array([+1.43, +4.24, -3.42, -0.23, -0.72, -4.26]) ==> -4.26
array([+4.74, +0.04, +3.68, +1.18, -1.49, +1.73]) ==> +1.73
array([-0.19, -0.42, +3.94, -0.08]) ==> -0.08
array([+0.36, -2.01, -5.19, +1.67]) ==> +1.67
array([-3.03, +3.68, -4.27, -1.71]) ==> -1.71
array([-2.69, +0.53, -3.66, +2.60, +1.10, -0.33, +4.38]) ==> +4.38
array([-1.79, +4.48, +4.17, -0.61]) ==> -0.61
---
[-0.80 -0.17 +1.83 +1.26 -3.01 -0.26]
[-0.80 +1.18 -3.61 +1.61 -3.01 -0.26]
[-0.80 +1.18 -3.94 +2.09 -3.01 -0.26]: -3.61

[+3.91 -2.03 -0.34 -0.99 -4.31 -1.97 -2.80]
[-3.79 -1.33 +0.23 -0.49 +1.02 +0.07 +0.12]: +0.23

[-0.24 +2.11 -2.12 +0.22 +3.94 +1.14]
[-3.05 +2.92 +2.60 +1.10 -0.26 -0.66]
[+0.83 +0.53 -3.36 -0.18 +3.56 +1.57]: +2.60

[-1.12 -1.26 -0.38 +1.97 +0.24 +1.55 -1.11]
[+2.46 +0.72 +2.37 +5.31 -4.59 -5.53 +2.81]: +2.37

[+3.04 +1.96 +0.02 -2.64 -3.32]
[+1.55 -3.27 -1.20 -1.47 -4.95]: -1.20

[+2.47 -3.60 -2.64 -3.06 +4.47 -0.44]
[-2.82 +4.30 +1.16 -0.44 -0.03 -2.34]
[+0.44 +3.50 -1.78 +1.81 -4.68 -0.51]: +1.16

[+0.55 -4.38 +0.42 -0.24 +1.68 -0.48]
[-0.87 +3.27 -1.06 +0.54 -1.25 +1.03]
[+0.25 -2.21 +0.25 -0.09 +0.84 -0.27]: -1.06

[-4.40 -4.20 -3.97 -2.76]
[+0.10 -2.30 -4.16 +3.03]: -4.16
---
[-3.63 +0.97 +0.53 +4.16 +2.83 -1.46]
[+2.27 -4.38 +5.59 -4.68 +1.52 -1.23]
[+2.91 +3.38 -1.80 +2.24 +3.13 -0.80] value -1.46

[+1.09 +0.92 -0.89 -3.25 -1.71]
[+2.15 -1.00 -1.34 -5.02 -4.92]
[-5.23 -0.10 -2.35 -2.48 -4.70] value -1.71

[-0.61 -1.03 -2.19 -1.61 +0.36]
[-1.72 -0.83 -2.38 +4.03 -0.32]
[-1.23 -1.46 -0.75 +1.04 +1.13] value +0.36

[+0.16 +0.29 -0.04 +0.65 -1.53]
[+3.93 +1.46 +2.23 -4.42 +2.38]
[-0.82 -0.31 +1.35 +1.25 -2.36] value -1.53

[+1.58 +2.67 +2.90 -0.46 +4.92]
[+2.91 -2.45 +3.32 -5.31 -0.09]
[+1.74 +0.55 -1.74 -1.71 -0.06] value +4.92

[-0.48 -1.57 -3.23 +0.98 -1.47]
[-0.25 +0.20 -1.51 +2.03 -0.55]
[-1.69 -0.43 -4.17 +2.78 -0.41] value -1.47

[-0.69 +2.24 +0.17 -0.60 +2.47 +0.96 -1.20]
[+2.02 +0.29 +4.35 +1.25 +2.09 +4.19 -2.56]
[+0.68 -1.14 +1.11 +1.23 -0.95 +0.84 +0.52] value -1.20
---
[-39, 42, -32, -29, -15, -2, 26]	-29, 42

[[93, 8, 19, 75, 83],
 [32, 64, 63, 37, 77],
 [71, 35, 2, 56, 77]]	63, 93

[[2475, 5205, 6759, 4086, 4173],
 [4506, 6986, 8025, 5959, 4878],
 [5651, 4082, 2592, 7100, 3464]]	8025, 8025

[[5029, 5054, 3933, 4781, 2163],
 [3590, 4729, 9513, 4542, 3225],
 [4634, 5753, 3397, 3891, 4563]]	9513, 9513

[125, 111, 209, 98, 67, 63, 165]	98, 209

[8, 7, 6, 5, 2, 7, 2]	5, 8

[239, 72, 111, 20, 132]	111, 239

[[4, 7, 6, 2, 7],
 [9, 7, 4, 1, 8],
 [5, 5, 6, 5, 5]]	4, 9

[[8878, 6802, 5483, 7596, 8094, 5510, 4829],
 [7876, 1241, 7232, 6458, 7935, 4706, 4698],
 [9047, 8961, 7370, 8060, 9168, 9253, 8775]]	6458, 9253
---
3	3	44	-7	-31 -> -31
80	3	41	48	99	75 -> 75
191	140	102	153	214	53	16 -> 16
-21	-43	25	-45 -> -45
88	246	84	37	81 -> 81
-9	41	-14	-21	-24	2	-49 -> -49
-18	31	-17	-26 -> -26
488	-481	894	-261	-629 -> -629
---
{"in": [0.940, 1.926, 0.809, -1.645, -0.008, 1.854], "out": 1.854}
{"in": [-11.75, 2.97, 4.48, 0.63, 14.32, -4.22], "out": -4.22}
{"in": [-145.24, 20.00, 49.89, 75.29, 88.64, 26.85, 165.87], "out": 165.87}
{"in": [0.35, -0.99, 1.38, 1.11], "out": 1.11}
{"in": [-0.8, 0.5, -1.2, 0.7, 0.0, 1.1, -0.2], "out": -0.2}
{"in": [0.11, -0.06, 0.02, -0.14, 0.16, -0.05], "out": -0.05}
{"in": [6.1, -4.3, -3.6, 1.1, 18.5, -6.4, -20.4], "out": -20.4}
{"in": [0.05, -0.13, 0.00, 0.11, -0.11], "out": -0.11}
---
[[678 602 245 457 398 489]
 [787 666 538 385 419 525]
 [283 534 247 380 346 418]] | 245

[[ 96  34  76 105  39   4]
 [105  70 213 107 135  94]
 [ 96  89 111 105  83  94]] | 76

[[5 6 6 8 1 7]
 [1 3 1 5 5 2]
 [2 2 1 8 8 8]] | 6

[[51 51 72 34 46 49 77]
 [24 49 49 55 33 48 65]
 [50 41 73 51 55 69 30]] | 72

[[458 684 733 223 894 663]
 [519 506 624 771 507 722]
 [423 733 484 182 753 478]] | 733

[[61 43 62 41]
 [25 11 45 22]
 [82 44 18 61]] | 62

[[90 73 92 15 67 79]
 [52 46 55 39 45 50]
 [48 31 23 56 38 49]] | 92

[[ 67  94  39  81]
 [240  94  39  81]
 [ 70 154 154 154]] | 39
---
array([[-12,  -6, -36, -32,  31],
       [-35, -27, -22, -39,  -1],
       [ 12, -14, -28, -41,  35]]) ==> 12

array([[3, 1, 2, 3, 4, 6],
       [8, 2, 6, 0, 5, 2],
       [4, 6, 7, 7, 2, 3]]) ==> 4

array([[4498, 7232, 9026, 5165],
       [7146, 8870, 3161, 2862],
       [3864, 8950, 9811, 3017]]) ==> 3864

array([[113, 142, 114, 217],
       [116, 129, 113, 163],
       [ 60,  69,  64, 144]]) ==> 60

array([[3807, 6849, 2191, 6701],
       [1915, 5730, 3651, 8470],
       [5019, 7967, 6840, 9451]]) ==> 5019

array([[-146, -107,  672,  656],
       [-484, -609,  189,  210],
       [ 233, -399,    1,   -6]]) ==> 233
---
[+3.21 +4.15 -0.63 -0.37 -2.66 -5.19 +1.11] ⇒ -0.37

[-1.71 +0.63 +3.22 -4.10 +1.09 +0.29 -4.51] ⇒ +0.29

[+1.91 -0.22 +2.10 +3.60 +5.04] ⇒ +2.10

[+3.51 -4.17 +0.31 +0.94 +3.15]
[+1.17 -1.97 +0.12 +0.55 +3.50]
[-1.77 +0.41 -0.08 +0.18 +3.94] ⇒ +0.41

[+0.73 -0.49 -4.70 -0.22 -5.62] ⇒ -0.49

[-0.23 -2.05 -0.41 -1.91 -5.49 +5.02 +5.23] ⇒ -0.41

[+0.04 +1.61 +0.22 +3.92 +1.15]
[+0.03 +2.79 +0.15 +4.30 +1.59]
[+0.01 +0.56 +0.08 +0.86 +0.37] ⇒ +0.56
---
(+4.73, +1.10, +3.16, -0.92, -0.82, +4.08) out +4.73
(-2.22, -1.00, -3.66, +4.90, -1.32, -1.77, +1.24) out -2.22
(-3.53, +2.45, +0.15, +4.19, +2.27, +4.44) out -3.53
(-1.44, -3.94, +2.73, -1.40) out -1.44
(+3.02, -2.36, -3.51, -0.80, +0.22, +4.65, +2.50) out +3.02
(-0.14, +3.20, +2.51, -3.96) out -0.14
